Here is a tiny trained network, its code and every weight. The questions are about switching its units off for an input and a class, where a switched-off unit gives its printed mean instead of its output.

import numpy as np


def w(rows, s, z=0):
    codes = np.array(rows[::2]) - 128.0
    scale = np.full(codes.shape[1], s)
    scale[-1] = z or s
    return codes * scale


def norm(h):
    return h / np.sqrt((h * h).mean(-1, keepdims=True) + 1e-5)


def f(y):
    return np.maximum(y, 0)


def log_softmax(a):
    a = a - a.max(-1, keepdims=True)
    return a - np.log(np.exp(a).sum(-1, keepdims=True))


def net(x, mask):
    res = np.array(x, float).reshape(1, 8) / 4 @ E
    u = 0
    for l in range(3):
        y = f(norm(res) @ A[l][:, :-1].T + A[l][:, -1])
        res = res + np.where(mask[u : u + 13], y, B[l][:, -1]) @ B[l][:, :-1]
        u += 13
    return log_softmax(norm(res)[-1] @ U[:, :-1].T + U[:, -1])


A, B = {}, {}
E = w([
[134,116,108,161],'x0',
[145,71,103,94],'x1',
[191,144,91,106],'x2',
[109,127,113,10],'x3',
[162,82,84,131],'x4',
[93,81,171,129],'x5',
[174,133,173,146],'x6',
[148,112,195,68],'x7',
],0.012)
A[0] = w([
[143,116,37,194,152],'0.n0',
[222,175,100,99,2],'0.n1',
[182,125,107,101,120],'0.n2',
[149,124,155,237,60],'0.n3',
[127,131,127,126,99],'0.n4',
[107,144,110,100,142],'0.n5',
[154,100,200,110,112],'0.n6',
[118,49,121,114,66],'0.n7',
[183,166,108,5,97],'0.n8',
[159,133,161,197,66],'0.n9',
[165,187,117,135,101],'0.n10',
[144,80,129,125,81],'0.n11',
[110,117,127,165,75],'0.n12',
],0.011,0.0053)
B[0] = w([
[73,169,150,134,239],'0.n0',
[254,120,80,123,160],'0.n1',
[130,130,111,157,175],'0.n2',
[148,121,132,206,213],'0.n3',
[107,161,114,123,128],'0.n4',
[124,154,123,151,170],'0.n5',
[77,143,124,128,196],'0.n6',
[150,54,102,120,164],'0.n7',
[162,150,162,193,253],'0.n8',
[151,132,130,156,177],'0.n9',
[109,21,99,105,160],'0.n10',
[123,103,108,137,148],'0.n11',
[198,137,97,131,149],'0.n12',
],0.009,0.0056)
A[1] = w([
[102,80,123,52,195],'1.n0',
[177,172,95,146,253],'1.n1',
[115,112,133,110,30],'1.n2',
[118,81,100,112,122],'1.n3',
[149,172,144,187,150],'1.n4',
[107,44,116,88,141],'1.n5',
[102,185,105,140,73],'1.n6',
[79,140,248,135,165],'1.n7',
[208,186,93,63,145],'1.n8',
[117,71,118,112,103],'1.n9',
[109,152,189,82,12],'1.n10',
[97,149,190,89,75],'1.n11',
[42,135,154,172,200],'1.n12',
],0.015,0.0035)
B[1] = w([
[119,123,196,174,190],'1.n0',
[154,79,86,30,220],'1.n1',
[147,134,112,169,133],'1.n2',
[94,119,207,159,157],'1.n3',
[136,155,89,111,218],'1.n4',
[63,47,162,167,183],'1.n5',
[79,99,53,124,164],'1.n6',
[175,198,128,85,255],'1.n7',
[157,2,120,77,200],'1.n8',
[77,82,174,168,158],'1.n9',
[128,175,146,78,176],'1.n10',
[156,195,166,81,186],'1.n11',
[162,161,51,89,238],'1.n12',
],0.0086,0.0085)
A[2] = w([
[199,141,116,219,123],'2.n0',
[191,85,129,77,77],'2.n1',
[107,135,166,98,83],'2.n2',
[119,156,155,85,46],'2.n3',
[126,125,155,45,209],'2.n4',
[178,190,99,255,178],'2.n5',
[120,86,59,71,254],'2.n6',
[122,159,92,177,160],'2.n7',
[169,139,133,169,119],'2.n8',
[82,72,160,141,133],'2.n9',
[125,85,137,170,133],'2.n10',
[162,133,144,165,142],'2.n11',
[132,95,119,119,130],'2.n12',
],0.018,0.0053)
B[2] = w([
[85,81,151,4,203],'2.n0',
[179,115,89,170,190],'2.n1',
[146,180,119,132,155],'2.n2',
[144,206,155,107,160],'2.n3',
[180,215,118,170,221],'2.n4',
[90,82,148,53,244],'2.n5',
[119,145,113,222,237],'2.n6',
[69,109,138,107,189],'2.n7',
[157,79,159,80,160],'2.n8',
[138,170,166,211,170],'2.n9',
[84,134,203,166,164],'2.n10',
[100,63,126,96,156],'2.n11',
[177,137,181,155,156],'2.n12',
],0.011)
U = w([
[41,160,68,150,125],'0',
[74,90,151,40,254],'1',
[83,128,222,224,105],'2',
[212,94,103,134,113],'3',
[149,254,184,86,125],'4',
[147,152,76,186,49],'5',
],0.021,0.0045)

Each question gives the input, the list of numbers given to net, and the class t.
The units are the neurons (one row each of A and B). Each row of codes is followed by its name. A weight is (code - 128) times the scale printed after its matrix; where a second scale follows, it is the last column's (A, B and U).
mask holds one flag per neuron, layer by layer. A switched-off neuron (its flag False) gives its mean, the last column of its row in B, instead of its output. The means were averaged over made-up inputs and are rounded, as every weight is.
A unit's drop is (log p(t) with every unit on - log p(t) with that unit switched off) / (log p(t) with every unit on - log p(t) with every unit switched off).
The circuit of an input: a set's keep is (log p(t) with only the set's units on - log p(t) with every unit switched off) / (log p(t) with every unit on - log p(t) with every unit switched off). Starting from the 12 units with the biggest drops (on a tie, the unit counted first), units are removed one at a time, each time the one whose removal leaves the highest keep (on an exact tie, the one counted first), for as long as the keep stays at least 0.8.
circuit, biggest first: the units of the circuit, biggest drop first
most important unit: the unit with the biggest drop
k most important neurons: the k neurons with the biggest drops, biggest first
k most important neurons of layer l: the k neurons of layer l with the biggest drops, biggest first
drop when u is switched off: that unit's drop, to one decimal
input [7,2,2,6,-6,-5,3,7], class 3: circuit, biggest first	1.n8, 2.n1
input [-5,-6,1,5,-1,-4,-7,-3], class 0: circuit, biggest first	1.n6
input [-1,2,-5,5,-3,3,0,-6], class 4: 3 most important neurons	0.n10, 0.n3, 0.n1
input [1,2,-4,0,0,-6,0,4], class 3: 3 most important neurons	1.n1, 0.n1, 0.n0
input [-1,8,7,-3,-2,0,-6,8], class 3: 2 most important neurons	0.n8, 0.n1
input [2,-3,1,5,1,-8,-4,-4], class 3: 3 most important neurons	1.n8, 1.n1, 0.n1
input [-4,6,3,-5,-2,-1,-5,3], class 2: 2 most important neurons	0.n7, 1.n7
input [-7,2,-4,-4,-2,-7,-2,1], class 0: 2 most important neurons	1.n8, 0.n1
input [-4,-2,2,5,-4,4,-7,-4], class 4: 2 most important neurons	0.n3, 1.n11
input [2,-4,8,-7,-5,-8,5,3], class 3: 3 most important neurons	1.n1, 0.n1, 1.n8
input [-7,3,0,7,-5,-7,-4,0], class 3: 2 most important neurons of layer 0	0.n0, 0.n8
input [7,4,-2,7,-2,-4,7,-7], class 5: 2 most important neurons	2.n6, 0.n0
input [2,-1,2,-5,2,-3,-4,1], class 1: 2 most important neurons	0.n3, 2.n5
input [-3,5,-4,-7,-3,2,-7,-2], class 1: 2 most important neurons	1.n1, 2.n5
input [6,0,-8,4,0,-7,-5,3], class 0: most important unit	1.n6
input [2,3,7,-2,-5,2,1,6], class 3: 2 most important neurons	0.n1, 0.n0
input [-4,1,-6,8,2,-8,-6,-4], class 0: 2 most important neurons	1.n6, 0.n1
input [-4,-4,-7,-8,-8,7,5,1], class 1: drop when 2.n4 is switched off	0.1
input [5,4,4,5,-8,-8,-2,-6], class 5: drop when 2.n6 is switched off	0.4
input [-6,-2,8,6,-8,-1,-5,-7], class 5: most important neuron of layer 1	1.n8
